What each symbol does to the items:
Nop $ Bup
Nop § Zin
Nop * Fis
Guz $ Mor
Guz § Duk
Guz * Zef
Foz $ Gen
Foz § Pef
Foz * Zuk
Zad $ Nam
Zad § Tem
Zad * Vab
Liv $ Laz
Liv § Nus
Liv * Kug
Fur $ Lus
Fur § Maz
Fur * Sev
Pog $ Vak
Pog § Nam
Pog * Lan
Kor $ Zal
Kor § Fis
Kor * Mes
Ven $ Tob
Ven § Fev
Ven * Zos
Bev $ Gep
Bev § Dal
Bev * Sop
Ris $ Nal
Ris § Dib
Ris * Ven
Vab $ Pez
Vab § Mol
Vab * Ren
Vul $ Zos
Vul § Lar
Vul * Peb
Bup $ Sef
Bup § Mab
Bup * Bag
Rit $ Vut
Rit § Lus
Rit * Mut
Sev $ Liv
Sev § Kan
Sev * Baz
Zef $ Tiz
Zef § Ruk
Zef * Nop
Zam $ Rok
Zam § Gog
Zam * Bur
Rom $ Gab
Rom § Sef
Rom * Pef
Nif $ Maz
Nif § Gan
Nif * Bof
Laz $ Fur
Laz § Nif
Laz * Dal
Sef $ Zef
Sef § Rek
Sef * Fab
Maz $ Riz
Maz § Lum
Maz * Kan
Gaz $ Fip
Gaz § Bev
Gaz * Lof
Dev $ Mib
Dev § Mak
Dev * Gaz
Bur $ Pom
Bur § Giz
Bur * Leg
Tar $ Ven
Tar § Ded
Tar * Vul
Lar $ Kov
Lar § Bot
Lar * Bel
Mol $ Vas
Mol § Fip
Mol * Bas
Bof $ Kan
Bof § Kuz
Bof * Bos
Pag $ Kiv
Pag § Ven
Pag * Mag
Pef $ Led
Pef § Fab
Pef * Rok
Nen $ Fis
Nen § Zud
Nen * Rom
Nam $ Dav
Nam § Tav
Nam * Pez
Kov $ Sas
Kov § Leg
Kov * Ris
Lan $ Pov
Lan § Pez
Lan * Giv
Zud $ Guz
Zud § Gup
Zud * Sef
Mes $ Zam
Mes § Gab
Mes * Gen
Ziz $ Goz
Ziz § Pim
Ziz * Gub
Zin $ Mab
Zin § Bem
Zin * Guz
Gab $ Gog
Gab § Zef
Gab * Led
Zal $ Pef
Zal § Bag
Zal * Zam
Bes $ Gan
Bes § Mag
Bes * Kep
Fab $ Nop
Fab § Pep
Fab * Nen
Zuk $ Bot
Zuk § Rok
Zuk * Ver
Gan $ Lum
Gan § Ril
Gan * Kuz
Kuz $ Pav
Kuz § Ziz
Kuz * Diz
Dal $ Sev
Dal § Bof
Dal * Vut
Nud $ Gaz
Nud § Naz
Nud * Tav
Kug $ Dal
Kug § Gef
Kug * Rit
Dad $ Mol
Dad § Gaz
Dad * Dav
Giv $ Bol
Giv § Mog
Giv * Let
Mab $ Rek
Mab § Lan
Mab * Mor
Bag $ Fab
Bag § Mor
Bag * Gog
Kan $ Nus
Kan § Pav
Kan * Lub
Ruk $ Let
Ruk § Riv
Ruk * Zin
Nom $ Vab
Nom § Dad
Nom * Vak
Fis $ Bag
Fis § Guz
Fis * Gab
Lof $ Zur
Lof § Sop
Lof * Fub
Leg $ Foz
Leg § Zal
Leg * Dib
Dus $ Dad
Dus § Nud
Dus * Nam
Sas $ Ded
Sas § Foz
Sas * Nal
Gen $ Bur
Gen § Led
Gen * Bot
Let $ Gup
Let § Pog
Let * Mab
Mak $ Sim
Mak § Laz
Mak * Bev
Naz $ Bev
Naz § Kug
Naz * Veg
Vak $ Ren
Vak § Dav
Vak * Pov
Goz $ Mag
Goz § Vul
Goz * Zok
Lak $ Gub
Lak § Pag
Lak * Bes
Gub $ Zok
Gub § Kiv
Gub * Gan
Dav $ Bas
Dav § Lof
Dav * Ret
Gef $ Bof
Gef § Kep
Gef * Lus
Gup $ Duk
Gup § Vak
Gup * Rek
Led $ Giz
Led § Nop
Led * Kor
Ril $ Did
Ril § Bab
Ril * Ziz
Peb $ Fid
Peb § Bel
Peb * Did
Tav $ Lof
Tav § Veg
Tav * Vas
Baz $ Kug
Baz § Lub
Baz * Sim
Pez $ Ret
Pez § Vas
Pez * Mog
Bos $ Lub
Bos § Diz
Bos * Laz
Lus $ Bos
Lus § Riz
Lus * Liv
Bem $ Lan
Bem § Vab
Bem * Duk
Lub $ Gef
Lub § Vip
Lub * Fur
Zok $ Nik
Zok § Peb
Zok * Lum
Bab $ Tar
Bab § Sas
Bab * Pim
Mag $ Ril
Mag § Zos
Mag * Nik
Pom $ Mes
Pom § Rom
Pom * Foz
Bol $ Bem
Bol § Nom
Bol * Gup
Taf $ Naz
Taf § Baz
Taf * Mib
Kep $ Kuz
Kep § Nik
Kep * Riz
Pov $ Riv
Pov § Ret
Pov * Bol
Vas $ Fub
Vas § Dud
Vas * Dus
Tob $ Bel
Tob § Ver
Tob * Bab
Dud $ Dev
Dud § Mut
Dud * Nud
Rek $ Ruk
Rek § Pov
Rek * Pep
Dib $ Zuk
Dib § Zam
Dib * Fev
Riz $ Diz
Riz § Lak
Riz * Nus
Fid $ Pim
Fid § Ris
Fid * Pag
Bas $ Dus
Bas § Zur
Bas * Zad
Ver $ Bub
Ver § Pom
Ver * Sas
Mib $ Veg
Mib § Sim
Mib * Fip
Duk $ Giv
Duk § Ren
Duk * Ruk
Ded $ Fev
Ded § Gen
Ded * Lar
Kiv $ Peb
Kiv § Tob
Kiv * Ril
Sim $ Rit
Sim § Fur
Sim * Gep
Giz $ Rom
Giz § Bup
Giz * Zal
Zur $ Nud
Zur § Taf
Zur * Tem
Mut $ Mak
Mut § Liv
Mut * Naz
Veg $ Sop
Veg § Rit
Veg * Dud
Pim $ Vul
Pim § Nal
Pim * Kiv
Sop $ Taf
Sop § Vut
Sop * Dev
Fip $ Dud
Fip § Gep
Fip * Zur
Tiz $ Zud
Tiz § Let
Tiz * Bup
Tem $ Tav
Tem § Mib
Tem * Mol
Zos $ Bab
Zos § Kov
Zos * Fid
Fev $ Ver
Fev § Bur
Fev * Kov
Nal $ Lar
Nal § Zuk
Nal * Tob
Rok $ Kor
Rok § Nen
Rok * Pom
Diz $ Vip
Diz § Gub
Diz * Nif
Nus $ Nif
Nus § Bes
Nus * Gef
Ret $ Zad
Ret § Fub
Ret * Nom
Gep $ Mut
Gep § Sev
Gep * Taf
Bub $ Dib
Bub § Mes
Bub * Ded
Lum $ Lak
Lum § Did
Lum * Pav
Vip $ Kep
Vip § Zok
Vip * Maz
Mor $ Pep
Mor § Giv
Mor * Tiz
Pep $ Zin
Pep § Bol
Pep * Zud
Gog $ Nen
Gog § Tiz
Gog * Giz
Pav $ Bes
Pav § Goz
Pav * Vip
Riv $ Pog
Riv § Zad
Riv * Bem
Bot $ Leg
Bot § Kor
Bot * Bub
Mog $ Nom
Mog § Dus
Mog * Pog
Bel $ Ris
Bel § Bub
Bel * Tar
Ren $ Mog
Ren § Bas
Ren * Riv
Nik $ Ziz
Nik § Fid
Nik * Lak
Vut $ Baz
Vut § Bos
Vut * Mak
Fub $ Tem
Fub § Dev
Fub * Dad
Did $ Pag
Did § Tar
Did * Goz

In the rows, zero is written as 530.

The rows follow the links: the fewer symbols apart two items are, the more alike their rows tend to be.

Known rows, each with its item:
619 683 368 461 493 410 511 589 426 728 506 952 751 868 437 614 217 481 545 575 494 815 253 842 509 685 338 868 598 537 649 520 619 312 561 397 545 583 521 306 567 682 422 475 103: Lak
484 735 239 670 433 483 683 857 490 793 259 923 749 669 566 476 243 506 325 440 665 624 435 680 442 451 162 855 593 440 513 484 554 391 573 582 386 241 505 320 570 457 734 416 364: Lus
610 412 792 397 554 646 408 364 673 333 544 9 306 288 553 519 958 370 618 707 508 389 763 429 645 510 806 318 492 757 341 535 499 811 497 493 476 609 609 672 557 474 450 494 862: Mor
663 206 729 657 509 653 481 487 751 377 371 186 384 287 388 478 817 333 462 517 636 231 651 175 514 518 798 334 475 788 397 541 470 699 460 688 506 355 568 703 540 367 652 513 893: Riv
428 634 265 812 433 528 741 880 543 729 232 834 674 530 582 424 285 569 249 330 713 451 517 465 394 372 207 696 554 384 502 493 496 430 556 713 399 134 464 436 540 366 868 456 550: Sim
616 186 654 771 492 642 560 582 749 424 326 322 432 302 371 462 686 393 384 404 684 198 597 86 439 488 721 339 473 705 457 545 461 623 451 776 530 250 530 700 517 323 770 533 868: Pez
524 257 520 871 474 605 646 700 696 512 294 501 513 340 412 430 533 488 303 290 717 209 574 95 382 426 570 387 480 546 505 534 445 539 473 830 517 152 475 659 502 303 877 542 796: Vas
489 641 568 288 638 418 431 269 339 475 924 623 532 719 562 650 424 725 790 607 305 773 394 758 609 679 595 487 538 384 724 559 578 418 560 329 725 955 522 518 487 780 207 663 213: Nal
424 665 655 228 660 497 414 236 379 375 957 324 400 530 697 598 657 741 807 665 292 681 607 730 673 557 668 340 514 388 601 547 552 597 558 317 653 985 542 596 487 717 210 650 457: Foz
480 322 456 885 478 593 683 754 667 556 288 586 539 369 453 412 460 534 281 272 734 226 567 127 370 400 485 438 492 488 514 531 446 505 487 838 499 129 470 626 513 295 902 540 765: Lof
498 738 249 669 428 479 669 841 491 796 259 927 748 682 566 492 240 503 333 445 659 642 424 699 442 471 167 876 592 452 514 485 563 379 574 569 387 260 499 310 578 480 711 417 355: Bos
558 219 560 851 475 621 626 653 710 477 308 454 489 328 390 441 588 457 328 319 708 198 577 78 398 445 624 369 473 603 490 545 437 568 461 809 526 174 497 671 500 309 836 543 820: Dus
534 248 539 869 477 615 642 682 701 501 299 492 493 336 405 430 548 480 312 303 715 200 577 87 391 438 580 384 477 571 502 541 440 550 473 830 518 161 491 669 506 301 858 540 820: Mol
431 665 252 780 432 523 731 879 532 747 229 864 694 558 585 427 279 560 268 354 710 483 507 512 406 374 185 733 566 388 504 485 509 427 551 687 395 155 468 408 544 389 842 449 512: Vut
643 332 780 458 528 654 415 402 702 342 479 44 328 275 493 514 935 336 576 663 556 336 737 348 611 520 827 325 489 790 343 534 500 788 485 546 474 532 606 687 554 439 500 487 889: Rek
424 667 674 225 660 512 421 235 398 363 944 279 379 502 718 592 695 721 805 678 295 665 646 711 680 544 670 321 515 406 573 552 544 619 565 316 636 972 548 614 503 709 208 632 498: Bur
599 709 331 499 475 421 552 655 430 759 422 970 766 840 471 593 215 459 490 561 535 789 276 839 496 642 276 906 600 529 605 506 605 321 573 428 496 503 525 289 574 633 492 449 143: Pav
514 622 542 317 628 405 439 301 341 506 886 692 578 765 521 670 375 699 766 595 311 799 350 772 597 698 571 539 544 404 738 556 593 378 559 328 715 933 519 489 493 777 219 645 172: Tob
588 632 460 384 571 390 457 411 371 615 728 858 676 855 444 659 273 586 688 589 388 836 255 807 546 736 462 718 574 482 725 548 611 313 557 351 662 788 526 392 521 758 293 583 84: Kiv
584 200 607 815 481 626 582 622 730 447 313 385 459 314 375 446 633 419 360 366 695 187 590 75 422 477 679 354 468 646 474 548 452 593 455 799 533 208 505 693 515 307 807 541 844: Nam
607 704 336 492 472 414 539 635 423 758 441 966 761 855 461 593 210 462 502 562 531 797 272 841 497 659 294 904 597 533 619 505 618 321 571 421 500 527 531 283 565 642 462 458 135: Bes
423 657 627 241 666 471 431 231 356 401 969 392 432 572 669 617 595 755 817 654 285 713 564 732 659 593 643 365 521 371 640 560 565 547 564 317 682 990 536 585 483 739 192 654 391: Zuk
422 669 668 231 657 503 417 230 386 370 945 299 382 512 704 601 675 739 803 675 295 667 625 722 672 546 668 323 516 396 587 550 550 608 564 319 652 974 544 614 491 717 208 643 480: Gen
442 692 245 743 438 509 713 888 514 773 233 888 716 607 586 441 264 548 282 387 703 532 482 581 408 397 166 781 578 403 507 489 529 414 566 648 379 189 479 376 551 409 807 430 456: Dal
629 177 679 744 494 645 536 556 750 404 337 281 422 293 359 469 730 369 404 439 676 195 610 104 462 489 749 341 467 729 439 548 454 641 449 751 537 275 544 701 523 333 744 529 876: Nom
637 362 785 448 536 655 405 385 700 337 493 30 320 277 505 510 941 344 585 675 541 343 734 375 622 513 815 333 491 785 354 532 504 791 487 533 480 553 596 682 551 445 486 493 883: Mab
543 744 265 595 435 455 623 785 464 798 308 964 759 750 531 522 221 464 385 504 620 716 368 768 462 534 193 907 619 482 539 489 587 362 578 506 410 338 513 288 586 534 633 413 256: Nus

Each walk starts at a row. The symbols on each line, taken left to right, move it on to the next item.
Each answer is a row, close to the row of the item it stands for.
new walk
598 199 624 801 482 625 574 609 736 444 316 366 450 310 362 447 656 406 363 370 706 189 591 74 427 475 693 353 471 669 467 550 444 597 457 785 534 232 516 690 517 313 790 541 856
* $ $ § § $ 431 462 358 886 449 559 734 831 604 631 252 711 609 428 519 399 370 578 254 270 731 314 558 250 371 361 345 536 511 406 504 513 459 475 512 796 460 111 463 546 518 317 909 513 681
* * § § § * * § 534 743 260 608 430 461 627 801 472 799 287 964 760 740 544 509 223 472 379 499 635 693 384 763 461 517 184 899 604 479 537 490 581 364 578 519 412 324 514 287 581 528 648 408 281
new walk
544 232 551 863 477 610 632 670 713 495 300 470 492 335 387 440 561 468 316 312 721 195 577 80 398 443 606 383 475 586 492 535 443 556 467 817 519 175 493 675 502 302 850 545 816
§ $ $ * § $ § § 519 745 254 626 432 468 641 810 475 800 281 954 758 732 545 507 228 479 358 484 630 685 392 752 460 501 177 902 595 473 532 484 569 375 574 535 400 312 516 292 577 517 664 402 289
* § * * § $ * * $ $ 575 734 298 544 449 437 588 729 449 790 350 971 774 806 507 552 213 470 438 538 583 745 317 814 486 581 226 926 603 519 578 494 601 340 578 465 447 411 530 276 572 592 557 424 199
new walk
452 648 604 263 662 452 425 242 347 427 965 496 477 642 626 631 517 757 806 623 283 744 487 752 633 624 629 410 524 358 679 561 572 487 558 324 701 986 526 554 483 766 197 658 307
§ * * § $ * $ 426 666 691 229 649 530 419 244 407 354 919 234 360 466 713 591 730 710 796 688 302 646 681 706 688 524 684 312 506 414 541 551 543 653 564 324 612 953 556 618 497 686 227 617 539
$ § $ § § $ * $ § * 661 226 746 619 500 649 464 475 749 368 394 148 369 289 401 496 845 317 490 549 621 248 660 197 526 521 814 333 469 797 387 545 471 719 462 657 505 390 578 698 537 376 626 502 897
new walk
477 609 743 248 618 584 411 277 502 323 788 72 304 354 704 552 889 579 741 734 371 544 772 636 699 488 739 305 502 562 419 526 520 765 546 364 526 850 578 646 535 600 291 555 712
* $ $ * $ * $ 442 652 714 227 641 555 417 256 447 345 872 152 335 417 722 571 813 656 783 716 338 597 727 677 701 506 701 301 516 479 483 537 539 706 560 330 578 914 563 638 517 644 250 595 626
$ * $ * § § * 539 525 772 300 582 627 391 320 584 323 671 21 305 310 655 535 944 468 686 742 434 473 775 558 687 491 774 305 503 659 361 525 521 798 527 409 489 739 597 658 539 540 357 512 801
new walk
466 365 432 893 463 586 705 773 642 574 271 624 564 380 470 405 445 551 270 264 727 257 572 160 367 383 449 464 499 460 517 526 451 494 494 835 492 118 460 601 507 305 913 533 745
* $ $ * * * § 472 345 435 896 467 587 695 771 651 564 277 599 546 374 457 415 460 550 275 263 730 235 572 140 371 394 472 450 492 477 515 531 446 513 483 824 498 129 461 614 502 306 901 535 747
* * § § § § $ * $ § 596 719 320 512 470 428 558 672 436 768 398 968 764 828 480 583 216 460 474 554 546 785 286 832 487 635 265 911 605 526 601 503 606 331 568 438 477 483 524 289 575 623 503 441 155
new walk
600 638 445 394 548 383 469 448 384 641 672 885 698 871 449 658 252 553 657 586 410 835 246 808 534 733 448 749 579 491 708 540 613 313 556 362 636 756 522 372 528 744 311 557 86
§ § * § * § $ $ 431 658 702 226 645 537 418 253 426 350 900 196 345 443 721 575 769 689 790 698 316 628 704 696 695 516 696 304 507 445 519 543 541 675 555 324 593 940 563 627 506 673 236 607 586
$ $ $ * $ § § $ § 661 267 775 555 509 654 446 450 740 357 412 100 347 279 433 503 887 314 519 588 597 269 688 252 566 521 824 332 477 795 364 544 481 747 464 613 492 443 582 690 545 393 578 497 899
new walk
546 623 519 333 610 402 442 336 348 546 839 758 606 801 498 672 328 660 747 585 335 820 309 782 576 723 545 595 556 428 744 555 605 352 551 345 711 890 519 460 502 780 241 628 136
$ * * $ * * * * $ 618 675 375 453 504 401 501 569 414 724 527 955 750 868 442 626 222 487 563 579 489 822 247 840 508 692 350 863 597 529 654 517 619 302 562 396 553 598 527 308 557 693 397 492 98
§ § $ * $ $ * * 566 620 491 353 594 390 453 364 354 577 783 816 646 830 466 659 297 623 721 591 362 824 274 793 563 729 505 657 560 462 739 555 611 324 548 349 687 846 518 423 505 773 265 608 108
